Here is a tiny trained network, its code and every weight. The questions are about switching its units off for an input and a class, where a switched-off unit gives its printed mean instead of its output.

import numpy as np


def w(rows, s, z=0):
    codes = np.array(rows[::2]) - 128.0
    scale = np.full(codes.shape[1], s)
    scale[-1] = z or s
    return codes * scale


def norm(h):
    return h / np.sqrt((h * h).mean(-1, keepdims=True) + 1e-5)


def f(y):
    return np.maximum(y, 0)


def log_softmax(a):
    a = a - a.max(-1, keepdims=True)
    return a - np.log(np.exp(a).sum(-1, keepdims=True))


def net(x, mask):
    res = np.array(x, float).reshape(1, 6) / 4 @ E
    u = 0
    for l in range(2):
        y = f(norm(res) @ A[l][:, :-1].T + A[l][:, -1])
        res = res + np.where(mask[u : u + 7], y, B[l][:, -1]) @ B[l][:, :-1]
        u += 7
    return log_softmax(norm(res)[-1] @ U[:, :-1].T + U[:, -1])


A, B = {}, {}
E = w([
[125,139,18],'x0',
[2,135,130],'x1',
[127,132,111],'x2',
[126,133,112],'x3',
[126,127,132],'x4',
[150,224,120],'x5',
],0.0082)
A[0] = w([
[155,113,116,111],'0.n0',
[148,18,140,131],'0.n1',
[83,135,73,253],'0.n2',
[144,180,150,4],'0.n3',
[121,91,165,90],'0.n4',
[117,55,98,187],'0.n5',
[250,92,153,45],'0.n6',
],0.019,0.0018)
B[0] = w([
[2,101,165,159],'0.n0',
[195,242,128,233],'0.n1',
[164,91,101,212],'0.n2',
[178,200,108,160],'0.n3',
[187,130,127,177],'0.n4',
[176,219,160,203],'0.n5',
[47,32,129,254],'0.n6',
],0.0078,0.0089)
A[1] = w([
[66,52,99,60],'1.n0',
[162,194,18,128],'1.n1',
[147,149,81,155],'1.n2',
[90,227,126,75],'1.n3',
[148,192,102,175],'1.n4',
[9,116,163,254],'1.n5',
[101,186,139,146],'1.n6',
],0.011,0.0041)
B[1] = w([
[118,182,227,166],'1.n0',
[171,135,192,255],'1.n1',
[120,63,163,189],'1.n2',
[52,139,116,184],'1.n3',
[170,124,161,215],'1.n4',
[196,2,166,219],'1.n5',
[141,86,146,177],'1.n6',
],0.0075,0.0069)
U = w([
[81,62,131,149],'0',
[141,254,152,143],'1',
[122,152,143,188],'2',
[149,138,123,154],'3',
[134,156,156,112],'4',
[128,162,162,110],'5',
[41,203,84,2],'6',
],0.014,0.0076)

Each question gives the input, the list of numbers given to net, and the class t.
The units are the neurons (one row each of A and B). Each row of codes is followed by its name. A weight is (code - 128) times the scale printed after its matrix; where a second scale follows, it is the last column's (A, B and U).
mask holds one flag per neuron, layer by layer. A switched-off neuron (its flag False) gives its mean, the last column of its row in B, instead of its output. The means were averaged over made-up inputs and are rounded, as every weight is.
A unit's drop is (log p(t) with every unit on - log p(t) with that unit switched off) / (log p(t) with every unit on - log p(t) with every unit switched off).
The circuit of an input: a set's keep is (log p(t) with only the set's units on - log p(t) with every unit switched off) / (log p(t) with every unit on - log p(t) with every unit switched off). Starting from the 12 units with the biggest drops (on a tie, the unit counted first), units are removed one at a time, each time the one whose removal leaves the highest keep (on an exact tie, the one counted first), for as long as the keep stays at least 0.8.
units of the circuit, in order: the units of the circuit, biggest drop first
unit that matters most: the unit with the biggest drop
k most important neurons: the k neurons with the biggest drops, biggest first
top k neurons in layer l: the k neurons of layer l with the biggest drops, biggest first
drop of u: that unit's drop, to one decimal
input [7,5,-5,-3,2,-8], class 1: unit that matters most	0.n5
input [4,-6,-3,-5,2,5], class 0: units of the circuit, in order	0.n6, 0.n1
input [6,4,5,-2,-6,-2], class 3: units of the circuit, in order	0.n6, 0.n1, 0.n5
input [6,-8,8,7,4,4], class 0: units of the circuit, in order	0.n1, 0.n6, 0.n5
input [1,5,0,6,6,-8], class 1: 4 most important neurons	0.n6, 0.n5, 0.n1, 1.n5
input [-7,-8,-5,-1,-1,1], class 0: 3 most important neurons	0.n6, 0.n5, 1.n1
input [4,-6,-1,4,-8,-8], class 1: 2 most important neurons	0.n1, 0.n5
input [6,3,0,-3,-4,-6], class 1: 3 most important neurons	0.n5, 0.n6, 1.n5
input [-1,-6,-4,-7,6,-8], class 1: 2 most important neurons	0.n1, 0.n5
input [8,1,-3,-4,-3,-8], class 1: units of the circuit, in order	0.n5, 0.n1
input [-1,7,2,-5,7,4], class 0: top 2 neurons in layer 0	0.n1, 0.n5
input [-2,-6,2,6,0,-8], class 1: top 3 neurons in layer 0	0.n1, 0.n5, 0.n2
input [4,-8,-7,-1,3,5], class 0: top 3 neurons in layer 0	0.n6, 0.n1, 0.n5
input [0,-7,-2,-4,-3,-4], class 0: 3 most important neurons	0.n6, 1.n1, 0.n0
input [-1,-8,6,8,3,-4], class 0: 2 most important neurons	0.n6, 1.n1
input [4,8,-7,6,-3,6], class 0: unit that matters most	0.n1
input [6,5,1,-1,2,-8], class 1: 3 most important neurons	0.n5, 0.n6, 1.n5
input [-4,-8,6,-6,-3,1], class 0: drop of 1.n1	0.1
input [4,-6,3,1,4,0], class 0: drop of 0.n6	0.4
input [3,-1,-5,-6,7,-8], class 1: most important neuron	0.n1
